Here is a tiny trained network, its code and every weight. The questions are about switching its units off for an input and a class, where a switched-off unit gives its printed mean instead of its output.

import numpy as np


def w(rows, s, z=0):
    codes = np.array(rows[::2]) - 128.0
    scale = np.full(codes.shape[1], s)
    scale[-1] = z or s
    return codes * scale


def f(y):
    return y / 2 * (1 + np.tanh(0.7978845608 * (y + 0.044715 * y**3)))


def log_softmax(a):
    a = a - a.max(-1, keepdims=True)
    return a - np.log(np.exp(a).sum(-1, keepdims=True))


def net(x, mask):
    res = np.array(x, float).reshape(1, 5) / 4 @ E
    y = f(res @ A[0][:, :-1].T + A[0][:, -1])
    res = res + np.where(mask, y, B[0][:, -1]) @ B[0][:, :-1]
    return log_softmax(res[-1] @ U[:, :-1].T + U[:, -1])


A, B = {}, {}
E = w([
[125,25,116,154,106,8,120,95,108],'x0',
[74,84,32,169,160,172,166,145,154],'x1',
[104,168,132,143,135,71,164,128,147],'x2',
[126,113,136,132,128,142,117,135,127],'x3',
[250,92,136,181,135,149,127,136,233],'x4',
],0.017)
A[0] = w([
[73,168,224,43,60,92,92,110,31,199],'N1',
[117,230,137,117,105,217,142,181,169,254],'N2',
[135,68,192,59,61,46,124,101,111,130],'N3',
[141,150,104,98,121,104,83,136,99,110],'N4',
[70,145,28,118,205,205,146,115,218,153],'N5',
[135,46,23,205,133,109,171,117,156,123],'N6',
[99,187,205,34,121,193,192,153,95,207],'N7',
[210,180,255,139,100,174,143,123,216,162],'N8',
[211,166,208,93,50,74,89,72,112,211],'N9',
[33,95,95,106,134,128,183,138,27,175],'N10',
[129,221,212,99,142,161,108,134,79,199],'N11',
],0.0098,0.0095)
B[0] = w([
[128,113,83,253,74,107,93,171,92,253],'N1',
[167,190,137,145,212,172,186,156,120,247],'N2',
[145,157,147,152,77,145,78,78,205,203],'N3',
[132,175,99,170,156,140,110,167,145,143],'N4',
[65,190,97,158,160,190,127,200,120,216],'N5',
[138,28,36,175,126,96,167,179,123,217],'N6',
[164,138,167,109,81,87,186,197,29,227],'N7',
[210,162,110,91,154,106,160,43,168,241],'N8',
[168,122,192,119,132,95,79,115,163,240],'N9',
[31,107,82,92,117,171,105,39,28,226],'N10',
[170,137,108,142,109,82,181,207,25,224],'N11',
],0.013,0.023)
U = w([
[179,68,91,170,94,101,184,199,84,255],'0',
[226,170,207,53,177,121,137,89,146,40],'1',
[7,179,132,63,164,184,124,183,71,148],'2',
[137,176,96,203,189,207,132,164,200,14],'3',
[93,132,150,192,71,110,9,101,118,160],'4',
[176,41,238,65,129,66,74,83,236,45],'5',
[42,71,58,94,133,142,116,35,101,133],'6',
],0.011,0.0033)

Each question gives the input, the list of numbers given to net, and the class t.
The units are the neurons (one row each of A and B). Each row of codes is followed by its name. A weight is (code - 128) times the scale printed after its matrix; where a second scale follows, it is the last column's (A, B and U).
mask holds one flag per neuron, in row order. A switched-off neuron (its flag False) gives its mean, the last column of its row in B, instead of its output. The means were averaged over made-up inputs and are rounded, as every weight is.
A unit's drop is (log p(t) with every unit on - log p(t) with that unit switched off) / (log p(t) with every unit on - log p(t) with every unit switched off).
The circuit of an input: a set's keep is (log p(t) with only the set's units on - log p(t) with every unit switched off) / (log p(t) with every unit on - log p(t) with every unit switched off). Starting from all 11 units, units are removed one at a time, each time the one whose removal leaves the highest keep (on an exact tie, the one counted first), for as long as the keep stays at least 0.8.
units of the circuit, in order: the units of the circuit, biggest drop first
unit that matters most: the unit with the biggest drop
k most important neurons: the k neurons with the biggest drops, biggest first
drop of u: that unit's drop, to one decimal
input [2,1,-3,-5,-5], class 6: units of the circuit, in order -> [N10]
input [-8,-6,-6,1,1], class 1: 3 most important neurons -> [N8 N6 N2]
input [1,3,7,4,-5], class 6: 2 most important neurons -> [N10 N2]
input [-6,-1,5,2,-7], class 0: 3 most important neurons -> [N1 N11 N7]
input [-5,0,-5,-1,6], class 1: 2 most important neurons -> [N8 N1]
input [-5,1,6,3,4], class 3: 3 most important neurons -> [N5 N9 N2]
input [-5,1,-7,1,-6], class 2: 2 most important neurons -> [N10 N6]
input [3,1,6,-2,-8], class 6: 2 most important neurons -> [N10 N9]
input [2,1,-3,8,-4], class 6: 2 most important neurons -> [N10 N9]
input [0,-5,7,0,8], class 1: drop of N8 -> 0.4
input [-1,3,0,-7,-7], class 2: drop of N10 -> 0.1
input [-3,-2,-7,-8,7], class 1: drop of N1 -> 0.0
input [3,-8,5,3,-8], class 4: drop of N3 -> 0.1
input [5,-7,-5,4,0], class 4: unit that matters most -> N1
input [1,6,5,-7,-4], class 6: 2 most important neurons -> [N10 N2]
